Here is a tiny trained network, its code and every weight. The questions are about switching its units off for an input and a class, where a switched-off unit gives its printed mean instead of its output.

import numpy as np


def w(rows, s, z=0):
    codes = np.array(rows[::2]) - 128.0
    scale = np.full(codes.shape[1], s)
    scale[-1] = z or s
    return codes * scale


def f(y):
    return y / 2 * (1 + np.tanh(0.7978845608 * (y + 0.044715 * y**3)))


def log_softmax(a):
    a = a - a.max(-1, keepdims=True)
    return a - np.log(np.exp(a).sum(-1, keepdims=True))


def net(x, mask):
    res = np.array(x, float).reshape(1, 7) / 4 @ E
    y = f(res @ A[0][:, :-1].T + A[0][:, -1])
    res = res + np.where(mask, y, B[0][:, -1]) @ B[0][:, :-1]
    return log_softmax(res[-1] @ U[:, :-1].T + U[:, -1])


A, B = {}, {}
E = w([
[167,165,168,71,161,129,150,75,147,115,167,93],'x0',
[124,81,74,161,46,65,88,188,140,67,37,243],'x1',
[141,112,124,101,244,112,168,142,140,110,121,118],'x2',
[72,111,204,147,197,170,141,106,120,134,163,62],'x3',
[99,161,143,196,84,70,28,151,155,79,150,121],'x4',
[131,120,124,148,90,146,157,158,158,97,138,138],'x5',
[77,54,58,142,129,143,106,157,47,224,84,131],'x6',
],0.011)
A[0] = w([
[85,223,77,76,95,66,166,133,198,119,102,174,208],'n0',
[2,189,120,146,60,95,20,149,118,92,141,201,188],'n1',
[167,130,25,115,144,136,156,204,17,186,75,216,251],'n2',
[141,160,133,174,131,147,86,197,145,153,125,156,81],'n3',
[165,80,127,215,44,64,3,115,162,115,142,203,248],'n4',
[224,174,118,68,68,87,155,151,177,33,128,163,181],'n5',
],0.0072,0.0027)
B[0] = w([
[141,183,77,131,50,137,168,131,201,78,61,126,178],'n0',
[163,154,149,112,126,82,114,175,17,55,33,71,231],'n1',
[81,57,77,79,110,149,162,110,144,81,77,151,233],'n2',
[158,100,142,118,92,93,149,154,129,91,96,85,149],'n3',
[139,170,69,214,120,58,47,195,158,89,110,142,253],'n4',
[154,182,151,161,77,176,115,96,252,165,208,199,209],'n5',
],0.011,0.016)
U = w([
[156,157,153,135,117,120,142,109,188,146,151,199,33],'0',
[102,152,248,112,194,140,162,123,122,155,169,67,255],'1',
[84,77,67,93,133,124,180,124,99,167,104,168,181],'2',
[134,141,122,146,106,74,81,133,100,117,101,120,67],'3',
],0.015,0.0022)

Each question gives the input, the list of numbers given to net, and the class t.
The units are the neurons (one row each of A and B). Each row of codes is followed by its name. A weight is (code - 128) times the scale printed after its matrix; where a second scale follows, it is the last column's (A, B and U).
mask holds one flag per neuron, in row order. A switched-off neuron (its flag False) gives its mean, the last column of its row in B, instead of its output. The means were averaged over made-up inputs and are rounded, as every weight is.
A unit's drop is (log p(t) with every unit on - log p(t) with that unit switched off) / (log p(t) with every unit on - log p(t) with every unit switched off).
The circuit of an input: a set's keep is (log p(t) with only the set's units on - log p(t) with every unit switched off) / (log p(t) with every unit on - log p(t) with every unit switched off). Starting from all 6 units, units are removed one at a time, each time the one whose removal leaves the highest keep (on an exact tie, the one counted first), for as long as the keep stays at least 0.8.
circuit, biggest first: the units of the circuit, biggest drop first
k most important neurons: the k neurons with the biggest drops, biggest first
drop when u is switched off: that unit's drop, to one decimal
input [-7,5,3,2,-3,6,0], class 2: most important neuron -> n2
input [-2,-3,-1,0,-7,6,-3], class 1: circuit, biggest first -> n4; n2
input [3,-4,0,-2,-6,-1,0], class 1: circuit, biggest first -> n2; n4
input [3,-4,-5,1,-3,-4,-8], class 1: 3 most important neurons -> n4; n2; n0
input [6,-2,-6,2,-4,8,6], class 2: 2 most important neurons -> n5; n1
input [-7,-3,3,-2,-8,1,-5], class 2: 2 most important neurons -> n5; n4
input [-4,-6,0,-3,0,6,1], class 2: 2 most important neurons -> n5; n4
input [2,5,-7,5,-5,-1,1], class 2: 3 most important neurons -> n4; n1; n5
input [6,-8,-8,-4,5,-4,-6], class 0: drop when n5 is switched off -> 0.2
input [7,0,4,5,7,3,0], class 1: drop when n4 is switched off -> 0.1
input [0,2,6,-4,7,1,-5], class 0: drop when n5 is switched off -> 2.8
